Each row has a hidden value; after the row comes its tier, the name of the range that the value falls in. Each part has its own.
[  25  167  -30 -157   50  247 -270  279  339   56  444  139  102   92
  250  -15 -395 -206   20  195 -271   -9  530  142  135  307  169  160
  -95  -56   26 -308 -146 -406  -88 -361  -22 -642  -63 -176  140 -142] | tudem
[  94 -273  -44  -96   22 -431 -172 -139  -11   14 -412 -193 -214 -244
  327  -24  236  246  -90  214 -108   40 -353   49  397 -190  -28 -109
    3  212 -373  392 -144  118 -205  451  160  224 -145  106 -459  281] | bosev
[ 143 -149  -19  -41  -54   15  103  255 -364 -101  190   75 -137  -77
 -206 -123  -93 -375  200  -33 -497 -286  170  170   14 -367   61    9
  -39  424   98 -113  -10 -402   67 -469 -112 -275  -60 -114  419  -72] | zipa
[ -52   33  -64 -102  111   36 -199  186 -122   27  518   16 -111   92
   37  -93 -246 -375  192  184 -417   47  284  148   61  163  -49   43
  -46  214    4 -308  -71 -350  -31 -478  -97 -427    3  -33  272  -82] | Let
[ 295    8 -165  -96   56 -264  217 -171   47  217  -56 -191 -368 -180
    9  199  325  305  121  -45  350  -74   -4  382  178 -209  130  267
  369  -56 -100  211  105   76   15  310  246  370 -180  165 -186  -15] | rar
[-245  240  -89 -117  213   81 -350  120 -259  458  134  294  -39  -13
 -278 -298  408  150  116  266  161   92  -24  -84  460   -1 -207    1
  163 -159 -153  -45 -172  172 -120  609  -57   13  368  -73  169  157] | rar
[  19  165   10 -159   20  304 -213  301  399   27  379  196  149   98
  273   71 -369 -151  -11  178 -252  -51  516  128  154  289  270  100
  -72  -63    6 -268 -115 -436  -55 -318  -16 -696  -45 -188  150  -88] | zeson
[-442  279  259  104  124  227 -171  257  263   62  311  113  181  -50
   76  150 -214   62   78  176 -157 -177  334  -89  -70  331  167 -202
 -132   84  193  -89   26 -266  207 -268 -353 -562  -76 -176  -65   -9] | tudem
[  92 -117  425  131  -38   82  160 -102 -113 -273 -158 -214  109  -48
 -176   28  383  343 -144  276 -309   11 -205   91  -12  363 -200  496
 -117 -243  125 -323 -602 -183  311  -25 -413   76 -175 -194 -220  -57] | fuzu
[-395  390  467   11   34  171  -37   20   85 -113  372    7  224  -51
 -175  112  -34   13  252  207 -262  -12  189 -134 -233  225  188 -313
 -122  221  103 -143  -50 -190  272 -269 -395 -189 -189  -66  -51  -56] | Let
[ 143 -242 -113 -120 -134 -118   41  263  -45   18 -108  255  202 -368
 -117 -225  -31 -387  120   -3 -291 -503  279  127 -137 -585   93  134
    9  125  197    1   16 -298   81 -273  -16 -202  -41 -246  160  -85] | zeson
[ 145  -43 -114 -227   52 -153  244 -326   40  427  -15 -102 -416 -128
 -111  178  287  296  142  -42  426 -146 -155  392   57 -305   88  297
  285  -18 -109  215   20   51   -1  137   98  225 -154  169  -48  -76] | bugob
[  53  101  320   36  322 -321   77 -309  370  555 -217  138 -254  -67
   77   52  265   20   45  -42  219   14 -254   76  288 -320 -262  206
  225  286  -83   80 -223  287  280 -107    4  131   17 -159   55    4] | bosev
[-149  -50   42 -261 -171  -81 -245 -119 -211  199 -172  184  -46 -134
  -91 -107  434  345  -85  250  -76  154 -337   -3  313 -204    2 -123
   53  137 -243  171 -268  252 -254  512   77  287   79   45 -108  105] | zeson
[  15 -358  377  174   35  507 -161 -108 -209  -49   66 -273 -178   90
  -81  134  352   62   29   72 -184  253  -56  178 -210   72 -380  146
 -214  -69  208 -221 -398   17  257  -52 -539   -7 -284  133  116 -169] | Let
[ 102  223  434 -168  308   90  -25   -1  141  -33  -43   15   46   41
  -49  -44  -12 -357  269  228    9   85  129  -57  181  -97  205 -103
  -47   26 -220    4 -297 -313  158  191  -33 -170  -96  -58  -27  200] | bosev
[-380  356  463   46   41  171  -54   72  131  -90  329   14  213  -44
  -93  140  -60  -28  255  210 -222   -8  248  -94 -231  229  177 -305
 -110  210  164 -152  -73 -173  268 -246 -321 -170 -172  -89  -89  -43] | bugob
[ 139   66  -48 -150   18  238 -187  254  188  -60  489  106   33  171
  234   40 -260 -355  152  170 -374  103  478  226  122  206  113   45
   10   73  -22 -378 -102 -385  -50 -409   43 -472  -27  -62  292  -85] | Let
[ -39  263   10 -124  347   70 -164   68  -54  260   97  144    4  -33
 -229 -268  269  -14  168  243   91  -53  -21 -145  468  -26  -39   31
   85 -198 -372   32  -91 -117   20  503 -179 -283  243  -51  198  265] | fuzu
[ 239   56  -42 -147  134 -163  281 -200   84  408  -26    6 -427  -76
  -96  332  380  161  154 -122  547    3   -8  456  122 -325  175  281
  506  -40    3  175  106  108  148  227  298  353  -79  181    5  -58] | rar
[ -67  177   15  -93   71  258 -254  327  430   57  381  190  156   63
  306   98 -349 -142  -21  192 -216  -50  506  106  137  341  234   67
  -57  -73   44 -235  -58 -386   -9 -297  -43 -702  -18 -178   91  -63] | zeson
[ -95 -351  400   97   55  205    8 -151 -264  -63 -162 -272 -105   -7
 -148   57  314  219 -107  264 -176   46 -302  135 -141  251 -296  380
 -247 -184  161 -189 -588 -159  243   -7 -501  -59 -181  -49 -181  -37] | zipa
[ 345  140  377  354  200 -228   44 -141  520  157 -245  -20   24  -16
  327 -122  303  124   66   18 -272   36  -35  -79  496  -65 -536  192
   92  297 -128 -265 -420  328  304 -114  -86  221  -11 -411   70   64] | tudem
[  56  218   46 -132   64  260 -255  308  478    3  356  179  182   71
  311   31 -406 -158  -47  172 -266  -38  550   92  187  318  247  134
 -101  -69   14 -262 -146 -425  -31 -340  -31 -695 -103 -237   85 -117] | bosev
[ -83 -392  419  153  123  299  -73  -96 -295   -5 -139 -279 -218   44
 -110  109  253   94  -65  167 -110  128 -181  155 -157  156 -323  303
 -242 -122  238 -160 -529 -129  263  -11 -472  -80 -217   12 -107  -66] | tudem
[-175  101  -30 -274 -231   83 -299 -117 -198  215   52  267   65  -98
 -233 -202  534  448  -28  250 -112  161 -266  -38  308 -147  -88 -128
   79   59 -247   47 -233  314 -270  469  -79  298  107   49   66    2] | fuzu
[ 103   41  179 -120  215 -186  169 -335  308  592 -169  131 -339  -63
  -10  143  262  106   65  -86  386  -64 -219  227  202 -407  -66  260
  271  163  -93  165 -135  187  172  -20   68  111  -32  -31   92  -46] | tudem
[-147  261  163   48   14  393  -67  355  411  -59  312  209  234   18
  176  256 -194   91  -11   79 -229 -205  445    4   96  285  367 -140
  -39   10   73 -133  101 -378  179 -244 -231 -712  -57 -192  152    3] | zipa
[-376  272  369   34  -12  303  -51   82  102 -135  359    7  212  -22
 -104  122  -61   55  269  188 -284 -113  219  -97 -223  189  150 -377
 -170  219  107 -118  -25 -250  217 -307 -464 -288 -210  -47   -2  -28] | fuzu
[ -38 -256  493  125  187  328 -268 -221 -110   99   48 -240 -229   -4
  -71  140  253  -84  -74  -32 -135  376  -86   16 -186  -70 -271  117
 -204   40   92  -58 -241  116  329  -35 -496 -135 -316  170  126 -203] | Let
[ -59 -437 -264 -243 -170 -126 -217   79  216  187 -127  322  538 -351
  198 -278   57 -477  311  244 -160 -343  403   94 -361 -460 -225   -1
   69 -168  180 -234  -82  -91    4 -158   63  -25   87 -235  -82   20] | zipa
[ 198 -170 -132   62  -24  -29   40  374 -222  -40   82  108  -49 -221
 -133 -216  -65 -359  163  -72 -417 -441  280  143   52 -451  -11   80
  -24  297  162  -37   69 -329   79 -343 -114 -289  -35 -193  360  -65] | zeson
[   7 -244  408  106  -12  194   52 -131 -203 -194 -121 -260    2  -33
 -185   42  357  283 -130  255 -255   55 -238  116 -113  293 -246  428
 -202 -226  148 -246 -575 -165  269  -19 -497   10 -222  -78 -184  -87] | fuzu
[ -79 -513 -258 -269 -156 -100 -203  104  171  219 -213  347  493 -312
  208 -256    5 -509  324  258  -86 -369  412  139 -369 -492 -219    7
   61 -180  242 -220 -157 -158  -20 -155  115  -29   93 -248 -132   49] | tudem
[ 159  167  427  272   73 -310  114 -127  166 -170 -188 -230  230 -170
   -4 -235  288  370 -150  302 -458  -52 -155 -127  248  441 -378  581
 -119 -104  -14 -399 -635   18  306  -51 -316  140  -87 -485 -307  -25] | bugob
[ 150 -339  -13  -94  -27 -242 -190  -63   23   -2 -450  -57 -178 -121
  399   75  336  170  -39  199  -83  144 -292  110  438 -262  -32 -245
   87  223 -343  323 -180  159 -196  516  255  285  -62  129 -325  341] | bosev
[ -88  213   75  -18   -9  433 -122  371  454  -37  326  240  246   53
  242  213 -225   64  -29  116 -232 -189  478   47  145  301  348  -86
  -47  -59   31 -174   49 -405   89 -232 -181 -759  -31 -196  177   -1] | zipa
[ 272 -181 -264  -46   41 -290  105 -152   27  135 -108 -314 -369 -190
  199  149  313  289  157   54  224  -78  -65  361  199 -161   -6  133
  265  -26 -192  243   93   83  -89  369  212  349 -175  224 -284  117] | zeson
[ 171  192  350 -177  276  186   45    5  127  -58  -20   57   48   72
  -88  -12  115 -286  268  202  -12   40   61  -54  275 -138  234 -126
   22  -23 -354   17 -196 -339  159  271  -80 -255   -9    3  148  277] | fuzu
[-417  327  279   94   61  255 -100  248  222   17  338  117  200  -60
  -10  159 -154  110   99  159 -177 -197  320  -76  -96  304  219 -210
 -112  100  196  -98   41 -261  219 -257 -364 -494  -86 -168  -21  -34] | zeson
[  24  141   24 -163  110  178 -228  285  304   25  366  155   79  111
  262   53 -391 -269    2  200 -239   28  494  151  155  311  218  150
  -45  -44   36 -286 -156 -454  -27 -354   41 -632  -48 -174   86  -83] | bosev
[  32 -385  429  146   95  394  -74 -116 -210  -32  -91 -250 -207   67
  -71  182  334   48  -50   78 -129  212 -144  164 -138   50 -272  213
 -181  -86  160 -149 -418  -56  297   20 -449  -71 -234   87   50  -78] | zipa
[   1  238   66 -134  348   93 -190   88  -61  303   26  154  -50   19
 -174 -257  215  -72  164  241  142   21   36  -98  489  -48  -39   63
   73 -177 -304    0 -215  -97  -21  543  -51 -210  237  -93  160  247] | tudem
[ 133 -210 -128  -36  -79  -90  109  330 -195  -43    1  205   80 -298
 -185 -155   25 -368  149  -28 -340 -490  220  160  -67 -502  100   80
   56  199  179   -2  108 -344  132 -295  -70 -245   10 -181  282  -32] | zipa
[-142 -541 -221 -298 -136 -148 -210   11  129  245 -254  313  501 -294
  211 -280  -10 -489  338  300  -97 -335  355   81 -383 -460 -269   -5
   29 -174  199 -249 -222 -156  -26 -151   96  -16   95 -265 -195   83] | tudem
[-173  270 -129 -122  152  141 -310  105 -172  414  188  294   29  -25
 -262 -283  486  198  139  258  131   69  -10  -75  462   -2 -179  -15
  193 -203 -227  -67 -109  200 -118  646  -79   15  377  -49  246  161] | zipa
[ -80  122    0 -123   36  313 -216  271  354   13  414  179  155  105
  263  111 -286 -117   23  201 -277  -49  426  105  114  324  204   -6
  -60  -39  -19 -257  -46 -409   -7 -339 -122 -706  -15 -124  169  -32] | Let
[  79 -346  454  167   93  484 -187 -126 -113   12   -4 -236 -226   81
   -6  180  290  -43  -13  -28 -158  310  -24  126 -148  -76 -294   91
 -202   31  145 -133 -331   60  289  -23 -453  -77 -304  134  178 -160] | zipa
[ 137  194  435  290  102 -365  109 -103  134 -179 -149 -218  229 -157
   -4 -169  355  301 -111  324 -403   58 -116  -83  215  489 -371  566
  -10 -135   43 -444 -595   70  356    2 -217  263  -34 -439 -343  -11] | bugob
[  41 -339  470  152   86  277   12  -57 -223 -107 -179 -235 -147   71
  -76  181  317   61  -60  175 -113  191 -122  208 -118  179 -238  330
 -133 -158  252 -230 -560 -134  313   33 -327   41 -192  -16 -124  -45] | tudem
[ 330 -329 -213   45   31 -308   34  -51   65  -52 -292 -310 -306 -162
  441  206  369  204  127  105   45   14 -125  291  347 -181  -19 -116
  250   93 -309  293   90  107  -93  500  294  351 -118  241 -325  337] | bugob
[   1 -316  430  184  140  354  -97  -68 -183  -68  -43 -213 -172   46
  -95  231  401   34  -70   86  -95  268 -129  156 -131  108 -246  203
  -90 -142  181 -133 -324  -31  369   54 -451  -54 -199  141   29  -68] | fuzu
[ -10 -207  433   93   20  151    2 -114 -211 -107 -158 -258  -32  -44
 -189  -46  240  258 -155  265 -213   37 -188  114 -101  299 -275  522
 -272 -216  228 -255 -696 -168  216  -42 -452   17 -247 -177 -258 -149] | rar
[-178  124    9 -228 -110    4 -331  -49 -222  280  -15  256   -2  -91
 -191 -231  425  348  -37  240  -49  166 -194  -44  362 -130 -106  -77
   63   81 -169   51 -294  290 -248  484    8  277  120  -41   -5   17] | bosev

[-419  149  192  156  144  277 -169   61  113 -183 -144  -30 -193  -15
   58  151   49  121   62 -213  -60   49 -201   85   70  152   61   51
 -168  224  257  106  -45 -161  148  -51 -205  -56  461   -1   57   -9] | R
[ -25  -94  250   64 -111 -119  139 -356 -116 -143  341  160  113  123
 -253 -369  -10   -8  -56   87 -152 -261 -189 -261 -164  104  434  257
   99   17    7   31   45    2   68  396   45   54 -134  -22  -96  129] | B
[  70 -188 -247 -190  341  -88  396   36 -137  234 -101  153 -410 -290
  151  159    4 -225 -298  110   34   95  104  181   74   38  -62   42
  -48  264  152    7  439  249   -5 -232   81  239  129  -17   81  383] | M
[ -91 -155  176   47  107 -130  133 -224 -175 -196  320   76  -20   81
 -228 -443 -105  -19 -141  217 -304  -68  -81 -298 -146   -9  469  207
  -47   -9 -134   45  200  -11  310  394   -9  -27 -159  -31 -235  377] | F
[ -88   22  209  231    5  194 -160  178  366 -171 -122   57 -228   -7
   48    8  -94  193   45   24  -18   97    7  113   19   44   71   75
  -88   90   -4   46  106 -138  116  -71 -152 -173  451   52  102  -47] | M
[ -20   -2 -178  151  -27  -11 -153  106   47  125   62  -32  -27    3
   24  -41    8   53   13  -28   85  112   27   50  -41 -149   19  -51
   54 -295  -94  107 -179 -118 -181  -27    6  280  -98  -23  276  -44] | B
[  60  -37 -130 -272  329   86  376  -51 -172  162  -77   72 -436 -148
 -167  116 -116 -277 -250  -97  -26  155   31  261  -59  300 -118   90
   -1  212  154    0  423  167   68 -125  -11  317  229  -31  -18  303] | U
[ -54  -36  183   35  161   32   72  -28  -69 -271  104  144   37  207
 -221 -403 -452 -100   91 -120 -237  121 -209 -241   26   -9  164  261
  -76   38  -16   28  159 -177  190  -68 -165  -28   -3  109 -146  313] | F
[-118  108 -203  109   51 -201 -135  254  133  174   78 -239 -280  -81
  146 -187  -20   86 -304  150   58  194  216  181 -197  -77  118  -44
   22 -191  -20   51 -142  106   78   80   51  208   94    4   92 -101] | R
[ 191  -57  138  -44  -28  112  113  -32 -249  233 -182  279   16 -230
  211  277 -106  -35  -45 -239  367  107 -209  207  223  -53  -90 -210
  171  364  242  -56   91  -62 -469 -536  -31   54  -83  130  353  -42] | B
[   4  -50   73  121  151   63   68   90  -32 -261   26  286  -76  138
  -32 -356 -474 -132   66  -67 -329   27 -192 -275   68  -18  148  303
 -121   88   27   35  108 -170  147  -73 -227 -124 -117   31 -141  278] | M
[ 234   34  114  -22  -17  262   -7   79 -373  190 -251  330  -67 -253
  161  367 -120  -30 -110 -319  259    0 -264  226  175   35  -62 -289
  225  397  242  -60    0 -177 -455 -436 -106   64 -206  107  181 -116] | R
[-119  128 -162  133  -28 -331  -33   99  180  219   94 -314 -133  -92
  124 -265   71  152 -260  177  156  229  260  197 -142 -120  102   23
  133 -149   16   92 -166  216   61   17  101  245  229   74  132 -153] | F
[ -84   17  187  286  -58  127 -124   73  314  -97  -88   53 -185  -73
   98  -44  -19  237   42   88    0   80   27   98   94  -44   63   87
  -81  120  -43  106  111  -59   87  -23 -139 -194  454  -11  159  -37] | N
[ 132   -4  -15  247   34  -34  109   46  -64  -73  -34  307  -18  -57
  141 -357 -303  -76  119    9 -277 -103 -149 -292  245  -93   91  400
    0  190  147  185  -42  -60  -45 -127 -231 -100 -123   18   28  189] | T
[ -55  -93 -171  118  -79  157  -70   69   94 -108   54  308   94   87
   16   70 -109  -89  131 -195  -14 -143 -187 -138  -56  -43  102  150
  -50 -121  110  -23 -227 -204 -229  -68   33  211 -219   53  178  -62] | T
[-173   82 -212 -107  -91   59  263  -66  212  -86 -152  -64    8  188
  103  120  -27   -6  -76   15 -118  111  220  270   -1  364   20 -176
  -38 -100   30  -60 -298  197   93  -63 -103  147  -20 -128  -10 -406] | N
[-227  170 -115   53  -20 -178   32  100  289   77   20 -288 -185   17
  159 -169  -20   72 -250  105   48  253  238  228 -223  139  129   33
    9 -118  143   -8 -255  215  150   11    7  127  210   27   74 -293] | M
[-265  192  179  199   78  390 -125  -10   63 -144 -205   41 -197  -63
  -62  188    0  112   30 -309  -17  172 -193  164  -24  161   -6   66
   -9  234  208   65  -35 -202   97  -89 -237  -51  384   22  -14  -95] | M
[ 207   53  -27  223  -20   60  108   15 -109  -12  -60  291  -14 -136
   85 -295 -268  -84  149  -32 -269 -153 -151 -257  262   10   67  429
   21  231  208  224 -113  -51 -112  -94 -240  -55 -113   17   90  122] | T
[ -52 -106  -31   71  228 -113  126   32 -176 -239  136  244 -151  154
 -121 -417 -321 -107 -119   81 -405  -97 -112 -253   36  -81  214  192
  -65   53 -161   61  271  -62  299  172 -126   26 -124  -66 -368  429] | U
[ -55  170 -186  109  -91  -49    9   62  142  186   46 -205 -221 -120
   -6 -184 -117   80 -301   21  123  381  252  308 -285   53   59   28
   90  -87  -12  -23 -174  166   93   70   18  160  108   19   73 -263] | Y
[ -13   31  101  323  -60  188  -36    2  256  -58 -140  106 -201 -105
  -27    0   -7  220   16   -7   31  191   63  191   30  -27  -22   97
   79  141  -89   89  131  -71   84  -43 -161 -105  401   -6   63  -58] | Y
[-314   55   61  254   39  162  -99   60  236 -143 -103   49 -168 -118
   92   17    7  194   34  -56   -9   66  -56   78  130  -54   43  160
 -188  276  100  108   74  -23  185  -29  -94  -99  555   24   75   41] | B
[ 107  -73  -40 -164 -125   55  117   63  173 -113 -196  -28  248  222
   74  224   38  114  147  147  -61 -113  197  170  283  260   69 -420
   47 -195 -136   14 -264    1 -132 -221  -74  182 -120   10  148 -321] | F
[ -46  -20 -256  157   40    4 -173  221   65  121   39  -34 -143  -91
  123  -18  -19   33  -97   45   36  163   91   46 -108 -183   77  -37
  -27 -259  -64   65 -171  -95  -95  -23   21  211 -136   -1  216  -14] | T
[ -67 -100  190   60  162  -12  134 -140 -105 -228  177  104  -34  184
 -232 -430 -339  -73   -7   24 -273  185 -116 -215  -74    1  248  196
  -56  -40 -141   26  220 -122  265  111 -165  -72 -114  -13 -167  351] | Y
[ -44   -9 -212  134   51  -74 -198  260   95  118   57  -77 -147  -44
  136  -56   -1   46 -100   84   37   92   91   36  -92 -164   95  -53
  -11 -287  -55   82 -166  -82  -97   -9   35  234  -83    8  218  -13] | M
[-161 -101 -163  132  -56  138 -142  102  108  -56   89  193   73   43
  110   42  -95  -46  154 -139   19  -53 -155 -131    4  -97  107  100
 -193 -150   92   23 -245 -185 -209  -51   22  155 -174    1  341  -16] | B
[ -24  104 -153  215  -53 -223  -22   59  169  271   62 -269 -220 -135
  144 -220   86  142 -262  209  123  361  309  234 -225  -89   90   -5
  180 -237  -54   93 -181  155   14   49   -3  148   46  -30  192 -192] | F
[ -36 -154  -50  191 -179  -67  111 -158   72 -138  185  408  142   65
   61 -128   35  -56   47   10 -107 -400 -196 -289  -65  -21  309  323
   51   41  170    2 -171  -28 -155  159   80   91 -245    3   42  -28] | T
[ -33   82   29 -204  258   -2  309 -247 -193  222   27 -251 -201 -214
 -195  -75  134 -153  -10   30  -95   52   17   61  106  366   21  272
  -37  144  306  282  132  216   63   38  -63  321  350  -26  235  299] | Y
[ -47   82 -123  136   21 -254 -192  231  119  192  116 -236 -203   -9
  107 -215   46  118 -194  170   73   92  172  132 -119 -121   97  -79
  103 -297  -82  128 -135   31  -38   76   38  264   81  -10  178  -72] | U
[ -37  -49  -40   65  192  106   25  192 -116 -292   37  344 -127   94
  -58 -330 -544 -160   -4 -109 -374  -82 -222 -278   98  -33  155  287
 -225  190   14   10  148 -159  208   -3 -170  -67 -101   40 -245  344] | R
[-223   36 -235 -121  -86   60  240  -26  219  -96 -138  -66   68  143
  150  138  -21    8  -24   32  -95   67  212  223   78  335   59 -170
 -133  -44   72  -50 -336  202   86  -81  -61  145  -12  -85   71 -362] | B
[   9  -29  215  314  -84  187  -84   60  372  -79 -112   85 -190  -87
   76  -13  -44  224   70   90   40  206   79  136   18   -9   59   94
  -14   79  -55   64   99 -104   41  -86 -171 -237  357   19  217  -80] | F
[ 209 -129 -194 -204  242  134  338   71 -194  198 -174  297 -371 -277
   23  246 -225 -248 -303 -132  136  209    7  279  -14   71 -137  -21
   38  337  133 -132  423  107 -108 -361   46  201   29   76   21  233] | M
[ -40   66 -220  201   -9 -260 -115  124   65  265   92 -237 -191 -125
  168 -212  113  150 -235  233   76  201  244  145  -91 -220   81  -78
  104 -276 -146  157 -136  113  -17   96   34  217   18  -77  194  -64] | N
[ -43  122  376    0    7  265 -184   38 -246  101 -209   55   75 -146
  225  339   11   63  101 -330  262   31 -365  109  223  104   44 -262
   83  285  424   47 -214 -270 -428 -454 -180  -28  -24  145  402 -166] | M
[-112  207 -179   53  -65 -122   68   64  214   98   -8 -216 -170  -10
   14 -158  -75   65 -294    8   82  273  237  296 -260  126   60   40
  135  -72   78  -38 -211  208  132    4   30  212  200   67  -46 -327] | T
[  91  -16   64  140  103  -54  106   23  -59 -185   24  252   17  115
  -99 -406 -389  -80   85  -65 -245  -22 -174 -251  141  -94   88  330
   48  106   11  102  125 -116   81 -122 -170    1  -10   98 -151  267] | T
[ -30 -120  146   12   56  -53   97 -159 -206 -222  317  204  -96   98
 -268 -365 -137  -67 -213  141 -333 -267 -150 -269 -223  116  484  197
  -13   47  -90  -18  171  -36  258  496   13   20 -218  -55 -335  280] | R
[-137  123 -157  178  -30 -206    0  135  235  189   43 -240 -323  -75
  264 -205   24   94 -323  228   17  293  310  240 -254   58  141  -14
   53 -178   32   33 -230  201  104  110  -53   46   25 -106  132 -260] | R
[ 456  -98   54  -23 -222  216  -76  203  105  -71 -150  195   37   25
  -89  109 -209  188   25  167  -24 -137  158  187  215   75   57 -351
   79  -60 -396  -18   65 -123 -154  -78  -57    9  -58   37   72 -192] | N
[ 272  -26  -90   -4  -19  412   21  147 -473  190 -263  506 -210 -394
  203  423 -239  -93 -241 -300  148   16 -214  241  132    5  -49 -289
   86  504  153 -131   51 -153 -384 -322 -109  -17 -399   14   80  -70] | U
[-326  214  233  173   82  329 -164   -5   25 -130 -172  -12 -180  -19
  -22  169   46  125   50 -298  -23   82 -226  156   34  202   13    8
  -24  229  242  106  -78 -197   71  -55 -252  -30  394  -15   32 -103] | U
[-230  295  378   66   31  403 -194  -72 -150  -67 -200  -32  -40   18
 -110  257   16   90  113 -488   99   79 -369  198   57  300  -29 -112
  116  238  347   88 -182 -297 -138 -194 -280   55  281   57  113 -213] | U
[ -73 -153   93   41  214    3  111  -53 -168 -252  207  169 -182   91
 -160 -377 -291 -101 -184  157 -399   46  -80 -265 -166    6  389  171
 -143   -4 -162  -19  257  -87  365  298 -112 -115 -242  -70 -316  411] | M
[  -6  -55 -234  182  -33   28  -78   71   40   49   28  155   27   23
   25   22    7   -8   56 -105   48   17  -51  -22  -35 -166   14   38
  100 -221  -29   69 -182 -157 -221  -85   13  295 -185    8  186  -32] | F
[  29 -187 -242 -201  351   21  399   24 -123  193 -110  169 -434 -286
  127  191  -65 -262 -290   53   14  192   89  189    7   87  -57   64
 -118  264  169  -41  428  214   32 -236   49  182   93  -25   85  369] | M
[ -28 -196 -197  216 -125   85   55  -21   70 -117  111  477   10    2
  165   10  -12 -105   41    6 -166 -326 -156 -256  -67  -30  254  252
  -74  -16  119  -14 -198  -98 -181  143   17   48 -400  -92  111  -14] | M
